Here is a tiny trained network, its code and every weight. The questions are about switching its units off for an input and a target symbol, where a switched-off unit gives its printed mean instead of its output.

import numpy as np


def w(rows, s, z=0):
    codes = np.array(rows[::2]) - 128.0
    scale = np.full(codes.shape[1], s)
    scale[-1] = z or s
    return codes * scale


def norm(h):
    return h / np.sqrt((h * h).mean(-1, keepdims=True) + 1e-5)


def f(y):
    return y / 2 * (1 + np.tanh(0.7978845608 * (y + 0.044715 * y**3)))


def softmax(a):
    e = np.exp(a - a.max(-1, keepdims=True))
    return e / e.sum(-1, keepdims=True)


def log_softmax(a):
    a = a - a.max(-1, keepdims=True)
    return a - np.log(np.exp(a).sum(-1, keepdims=True))


def net(x, mask):
    ids = ['αβγεζηθλμξπτφψω'.index(c) for c in x.split()]
    T = len(ids)
    res = E[ids] + P[:T]
    u = 0
    for l in range(2):
        q, k, v = (norm(res) @ M[l].T for M in (Q, K, V))
        z = softmax(np.where(np.tri(T) > 0, q @ k.T / 2**0.5, -1e9)) @ v
        res = res + np.where(mask[u], z, O[l][:, -1]) @ O[l][:, :-1]
        u += 1
        y = f(norm(res) @ A[l][:, :-1].T + A[l][:, -1])
        res = res + np.where(mask[u : u + 8], y, B[l][:, -1]) @ B[l][:, :-1]
        u += 8
    return log_softmax(norm(res)[-1] @ U[:, :-1].T + U[:, -1])


Q, K, V, O, A, B = {}, {}, {}, {}, {}, {}
E = w([
[146,160,88,100,114,174,66,114,184,124],'α',
[72,52,107,102,177,188,174,107,181,135],'β',
[139,37,88,70,123,140,190,117,186,111],'γ',
[215,18,171,44,136,165,101,114,140,145],'ε',
[200,136,131,79,146,192,187,201,195,149],'ζ',
[57,145,104,4,64,145,61,102,86,103],'η',
[142,149,118,152,107,57,142,156,104,101],'θ',
[61,156,157,113,105,150,134,167,186,99],'λ',
[140,154,170,133,69,184,166,46,141,106],'μ',
[142,154,83,133,222,232,156,174,121,52],'ξ',
[110,127,120,20,92,117,147,128,137,166],'π',
[117,82,174,119,76,83,180,61,185,195],'τ',
[140,179,45,165,132,118,131,35,129,65],'φ',
[197,113,73,154,93,111,85,43,162,125],'ψ',
[169,136,145,95,101,62,71,49,149,131],'ω',
],0.021)
P = w([
[96,185,118,174,183,172,114,135,8,210],'0',
[118,131,101,76,156,114,151,94,137,106],'1',
[120,140,109,79,149,129,153,85,142,100],'2',
[130,131,108,84,147,131,147,89,154,95],'3',
[139,130,107,91,138,135,140,97,162,88],'4',
[140,132,108,104,128,143,141,92,162,85],'5',
[144,131,115,112,121,147,133,88,171,84],'6',
[149,128,115,113,125,149,131,88,175,75],'7',
[158,129,116,118,118,151,131,89,184,77],'8',
],0.011)
Q[0] = w([
[89,105,155,176,140,2,110,255,12,155],'L0H0',
[170,186,149,130,97,142,140,129,153,73],'L0H0',
],0.0085)
K[0] = w([
[164,122,132,67,109,48,162,125,186,2],'L0H0',
[103,85,80,137,88,107,144,144,132,160],'L0H0',
],0.0087)
V[0] = w([
[95,144,155,92,144,159,118,106,97,30],'L0H0',
[116,131,92,155,145,159,118,254,164,129],'L0H0',
],0.007)
O[0] = w([
[205,26,145,74,153,157,82,248,21,92,164],'L0H0',
[132,159,212,56,160,151,145,73,142,70,2],'L0H0',
],0.011,0.0031)
A[0] = w([
[119,202,140,59,28,39,198,148,104,71,125],'L0N0',
[156,211,120,175,145,161,1,160,40,100,64],'L0N1',
[62,144,140,196,205,219,120,195,131,154,254],'L0N2',
[73,155,117,219,171,92,146,24,167,125,163],'L0N3',
[170,102,68,103,146,192,127,145,218,130,224],'L0N4',
[150,175,194,88,212,166,152,112,155,65,177],'L0N5',
[209,139,82,214,86,119,138,75,67,52,187],'L0N6',
[232,71,154,152,155,154,206,85,111,174,145],'L0N7',
],0.007,0.0025)
B[0] = w([
[205,156,111,117,197,143,135,162,101,190,182],'L0N0',
[50,136,16,139,147,32,140,73,43,62,155],'L0N1',
[145,103,244,11,219,79,118,117,142,225,157],'L0N2',
[109,130,56,43,152,121,115,125,136,169,188],'L0N3',
[49,154,108,151,63,170,39,155,71,173,254],'L0N4',
[194,129,98,82,128,89,69,128,135,159,207],'L0N5',
[216,96,181,117,135,254,202,157,145,188,231],'L0N6',
[41,134,112,96,28,82,132,133,69,139,177],'L0N7',
],0.0072,0.0069)
Q[1] = w([
[119,116,104,159,77,163,153,175,137,196],'L1H0',
[79,133,182,242,204,75,155,129,146,10],'L1H0',
],0.011)
K[1] = w([
[129,143,103,177,116,123,138,136,93,148],'L1H0',
[178,82,104,70,79,115,152,164,241,1],'L1H0',
],0.011)
V[1] = w([
[121,164,3,110,254,174,124,20,106,44],'L1H0',
[113,98,190,38,63,115,4,80,164,48],'L1H0',
],0.0046)
O[1] = w([
[219,195,16,182,131,65,194,209,152,111,216],'L1H0',
[71,69,38,82,174,204,217,114,254,124,3],'L1H0',
],0.0097,0.0047)
A[1] = w([
[164,68,82,110,174,141,131,169,152,218,117],'L1N0',
[150,130,154,159,123,71,2,116,97,194,215],'L1N1',
[111,84,115,99,142,145,195,75,41,98,252],'L1N2',
[140,110,26,188,175,5,80,186,97,173,46],'L1N3',
[49,121,69,171,81,116,122,200,95,29,144],'L1N4',
[163,143,160,213,129,56,111,202,83,94,174],'L1N5',
[199,79,135,125,120,80,168,212,126,79,146],'L1N6',
[70,187,103,92,139,226,130,84,182,138,149],'L1N7',
],0.0081,0.0034)
B[1] = w([
[114,49,170,193,140,124,110,80,183,137,162],'L1N0',
[138,115,120,56,130,143,223,58,121,138,254],'L1N1',
[131,81,97,121,177,65,178,214,136,117,172],'L1N2',
[124,71,131,163,132,167,42,112,203,117,192],'L1N3',
[82,142,181,98,77,79,165,254,111,163,150],'L1N4',
[145,94,220,162,212,91,98,108,193,149,183],'L1N5',
[41,145,158,116,107,50,180,129,48,131,165],'L1N6',
[127,122,137,184,181,120,180,182,107,195,197],'L1N7',
],0.0097,0.0084)
U = w([
[150,121,93,111,163,72,119,140,123,216,254],'α',
[174,148,132,123,119,157,111,180,149,187,175],'β',
[176,113,151,198,74,193,97,111,206,123,160],'γ',
[56,74,92,192,102,117,166,194,125,63,101],'ε',
[28,156,127,208,107,39,183,39,151,151,66],'ζ',
[104,183,89,80,158,77,119,155,58,47,87],'η',
[163,134,9,179,162,92,157,141,156,111,87],'θ',
[20,54,135,176,182,181,148,85,147,149,49],'λ',
[167,90,157,107,233,176,91,144,165,74,75],'μ',
[51,220,221,112,177,100,134,126,221,110,139],'ξ',
[138,54,172,135,115,135,79,98,45,115,118],'π',
[124,196,156,132,104,174,230,106,72,142,115],'τ',
[163,163,153,140,160,56,75,12,161,88,88],'φ',
[169,145,163,223,143,53,96,176,127,129,84],'ψ',
[105,190,80,153,116,163,7,117,158,143,122],'ω',
],0.011,0.0089)

Each question gives the input, a string of symbols that net reads in full, and the target symbol t.
The units are the heads (2 rows each of Q, K, V and O) and the neurons (one row each of A and B). Each row of codes is followed by its name. A weight is (code - 128) times the scale printed after its matrix; where a second scale follows, it is the last column's (O, A, B and U).
mask holds one flag per unit, layer by layer, with each layer's heads first. A switched-off unit (its flag False) gives its mean, the last column of its rows in O or B, instead of its output. The means were averaged over made-up inputs and are rounded, as every weight is.
A unit's drop is (log p(t) with every unit on - log p(t) with that unit switched off) / (log p(t) with every unit on - log p(t) with every unit switched off).
The circuit of an input: a set's keep is (log p(t) with only the set's units on - log p(t) with every unit switched off) / (log p(t) with every unit on - log p(t) with every unit switched off). Starting from the 12 units with the biggest drops (on a tie, the unit counted first), units are removed one at a time, each time the one whose removal leaves the highest keep (on an exact tie, the one counted first), for as long as the keep stays at least 0.8.
units of the circuit, in order: the units of the circuit, biggest drop first
unit that matters most: the unit with the biggest drop
top k neurons: the k neurons with the biggest drops, biggest first
top k neurons in layer l: the k neurons of layer l with the biggest drops, biggest first
input λ λ α, target μ: unit that matters most => L0H0
input θ ξ ε π μ π π γ β, target φ: units of the circuit, in order => L1H0, L0H0, L0N6, L0N5
input μ λ μ θ ω, target π: units of the circuit, in order => L0H0, L1H0
input α π τ λ λ α π α ψ, target θ: top 2 neurons in layer 1 => L1N3, L1N5
input φ τ π φ ζ μ φ ω, target ψ: units of the circuit, in order => L1H0, L1N5
input ω α μ α ε ξ μ γ, target ε: top 2 neurons => L1N4, L0N0
input γ λ μ, target α: top 2 neurons => L0N3, L1N7
input α η ω π γ ψ π π, target θ: top 2 neurons in layer 0 => L0N1, L0N6
input ψ φ ε μ ψ, target γ: top 2 neurons => L1N3, L0N6
input θ μ μ ε α ω τ, target φ: units of the circuit, in order => L1H0, L0N6, L0H0, L1N7
input μ λ μ μ, target π: units of the circuit, in order => L0H0, L1H0
input π μ φ μ α μ μ τ, target ζ: units of the circuit, in order => L0N6, L0H0
input ξ μ π θ τ π, target η: top 2 neurons => L1N6, L0N6
input φ λ α μ ψ, target ψ: unit that matters most => L1H0
input θ λ θ π λ α α, target φ: units of the circuit, in order => L1H0, L0H0
input ψ ω α, target ω: top 2 neurons => L1N3, L0N6
input λ λ τ ζ μ, target μ: units of the circuit, in order => L0H0, L1H0
input α ε π ζ θ α φ μ γ, target ε: top 2 neurons in layer 1 => L1N4, L1N1
input ξ ω φ θ, target ψ: top 2 neurons in layer 1 => L1N6, L1N1
input ε ξ α μ, target λ: top neuron => L0N7
input γ ψ τ, target ζ: top 2 neurons in layer 0 => L0N6, L0N5
input β τ μ π ψ ψ, target γ: top 2 neurons => L0N6, L1N1
